Below are the code and all the weights of a small trained network. Each question names an input and a class and asks about switching units off, where a switched-off unit gives its printed mean instead of its output.

import numpy as np


def w(rows, s, z=0):
    codes = np.array(rows[::2]) - 128.0
    scale = np.full(codes.shape[1], s)
    scale[-1] = z or s
    return codes * scale


def f(y):
    return y / 2 * (1 + np.tanh(0.7978845608 * (y + 0.044715 * y**3)))


def log_softmax(a):
    a = a - a.max(-1, keepdims=True)
    return a - np.log(np.exp(a).sum(-1, keepdims=True))


def net(x, mask):
    res = np.array(x, float).reshape(1, 5) / 4 @ E
    y = f(res @ A[0][:, :-1].T + A[0][:, -1])
    res = res + np.where(mask, y, B[0][:, -1]) @ B[0][:, :-1]
    return log_softmax(res[-1] @ U[:, :-1].T + U[:, -1])


A, B = {}, {}
E = w([
[70,170,83,148,108,150,171,179],'x0',
[183,105,75,103,72,93,90,111],'x1',
[105,86,133,119,210,111,46,151],'x2',
[98,68,115,247,58,198,108,82],'x3',
[188,190,98,165,154,170,92,127],'x4',
],0.014)
A[0] = w([
[107,65,91,247,92,187,137,81,253],'neuron 0',
[105,134,94,175,80,177,157,110,180],'neuron 1',
[179,99,76,68,139,158,153,113,162],'neuron 2',
[162,73,144,30,155,103,173,174,223],'neuron 3',
[39,136,179,158,150,120,156,95,233],'neuron 4',
[104,106,102,235,68,176,112,146,215],'neuron 5',
[137,108,40,175,17,221,129,176,174],'neuron 6',
[186,78,156,57,111,87,122,171,193],'neuron 7',
[33,139,150,63,133,63,216,123,170],'neuron 8',
[182,157,127,73,167,107,72,217,220],'neuron 9',
[171,63,146,168,212,108,63,27,216],'neuron 10',
[69,144,200,58,70,83,210,173,153],'neuron 11',
[25,176,142,130,138,138,206,200,227],'neuron 12',
[222,159,165,2,92,48,74,131,159],'neuron 13',
[187,130,81,83,121,42,123,159,154],'neuron 14',
],0.009,0.0045)
B[0] = w([
[31,134,181,153,88,111,100,84,254],'neuron 0',
[3,135,73,159,84,78,150,123,195],'neuron 1',
[147,109,161,141,130,65,110,157,153],'neuron 2',
[205,77,123,81,100,95,79,144,205],'neuron 3',
[69,116,106,116,94,179,135,193,180],'neuron 4',
[16,164,145,135,75,112,134,63,230],'neuron 5',
[129,166,136,180,82,32,187,44,232],'neuron 6',
[160,148,101,137,74,105,114,130,185],'neuron 7',
[167,51,80,112,107,170,200,176,204],'neuron 8',
[171,203,116,127,220,91,148,67,209],'neuron 9',
[129,146,142,150,147,208,41,167,206],'neuron 10',
[156,85,97,103,54,164,144,195,201],'neuron 11',
[68,123,103,66,157,155,209,215,209],'neuron 12',
[254,130,151,143,135,92,75,90,223],'neuron 13',
[189,89,115,107,150,98,108,93,186],'neuron 14',
],0.0097,0.018)
U = w([
[134,25,102,106,93,149,164,153,161],'0',
[164,108,82,86,180,104,118,117,3],'1',
[98,136,129,182,89,78,128,76,150],'2',
[115,195,115,150,213,152,157,133,152],'3',
[101,108,146,163,134,204,10,100,132],'4',
[230,122,141,142,142,96,40,75,159],'5',
],0.013,0.0017)

Each question gives the input, the list of numbers given to net, and the class t.
The units are the neurons (one row each of A and B). Each row of codes is followed by its name. A weight is (code - 128) times the scale printed after its matrix; where a second scale follows, it is the last column's (A, B and U).
mask holds one flag per neuron, in row order. A switched-off neuron (its flag False) gives its mean, the last column of its row in B, instead of its output. The means were averaged over made-up inputs and are rounded, as every weight is.
A unit's drop is (log p(t) with every unit on - log p(t) with that unit switched off) / (log p(t) with every unit on - log p(t) with every unit switched off).
The circuit of an input: a set's keep is (log p(t) with only the set's units on - log p(t) with every unit switched off) / (log p(t) with every unit on - log p(t) with every unit switched off). Starting from the 12 units with the biggest drops (on a tie, the unit counted first), units are removed one at a time, each time the one whose removal leaves the highest keep (on an exact tie, the one counted first), for as long as the keep stays at least 0.8.
units of the circuit, in order: the units of the circuit, biggest drop first
unit that matters most: the unit with the biggest drop
k most important neurons: the k neurons with the biggest drops, biggest first
drop when u is switched off: that unit's drop, to one decimal
input [-5,1,-3,-6,-6], class 5: unit that matters most : neuron 13
input [-7,3,1,8,7], class 4: 3 most important neurons : neuron 10; neuron 9; neuron 7
input [-7,-3,-5,3,0], class 4: units of the circuit, in order : neuron 6; neuron 10
input [-7,-7,-8,3,-4], class 0: units of the circuit, in order : neuron 6; neuron 11
input [-2,-2,-1,-8,-8], class 0: 2 most important neurons : neuron 8; neuron 11
input [0,-2,1,-8,-3], class 1: units of the circuit, in order : neuron 8; neuron 9
input [-1,3,6,2,5], class 4: 2 most important neurons : neuron 10; neuron 13
input [0,6,-3,-1,-5], class 5: 2 most important neurons : neuron 12; neuron 13
input [1,4,6,4,5], class 4: 2 most important neurons : neuron 10; neuron 1
input [2,-8,-1,-8,3], class 1: 2 most important neurons : neuron 9; neuron 0
input [6,-7,6,2,3], class 3: drop when neuron 12 is switched off : 0.3
input [-5,-5,0,-5,-5], class 0: drop when neuron 11 is switched off : 0.1
input [-2,5,6,6,-2], class 4: drop when neuron 10 is switched off : 1.3
input [7,-7,-2,0,6], class 3: units of the circuit, in order : neuron 12
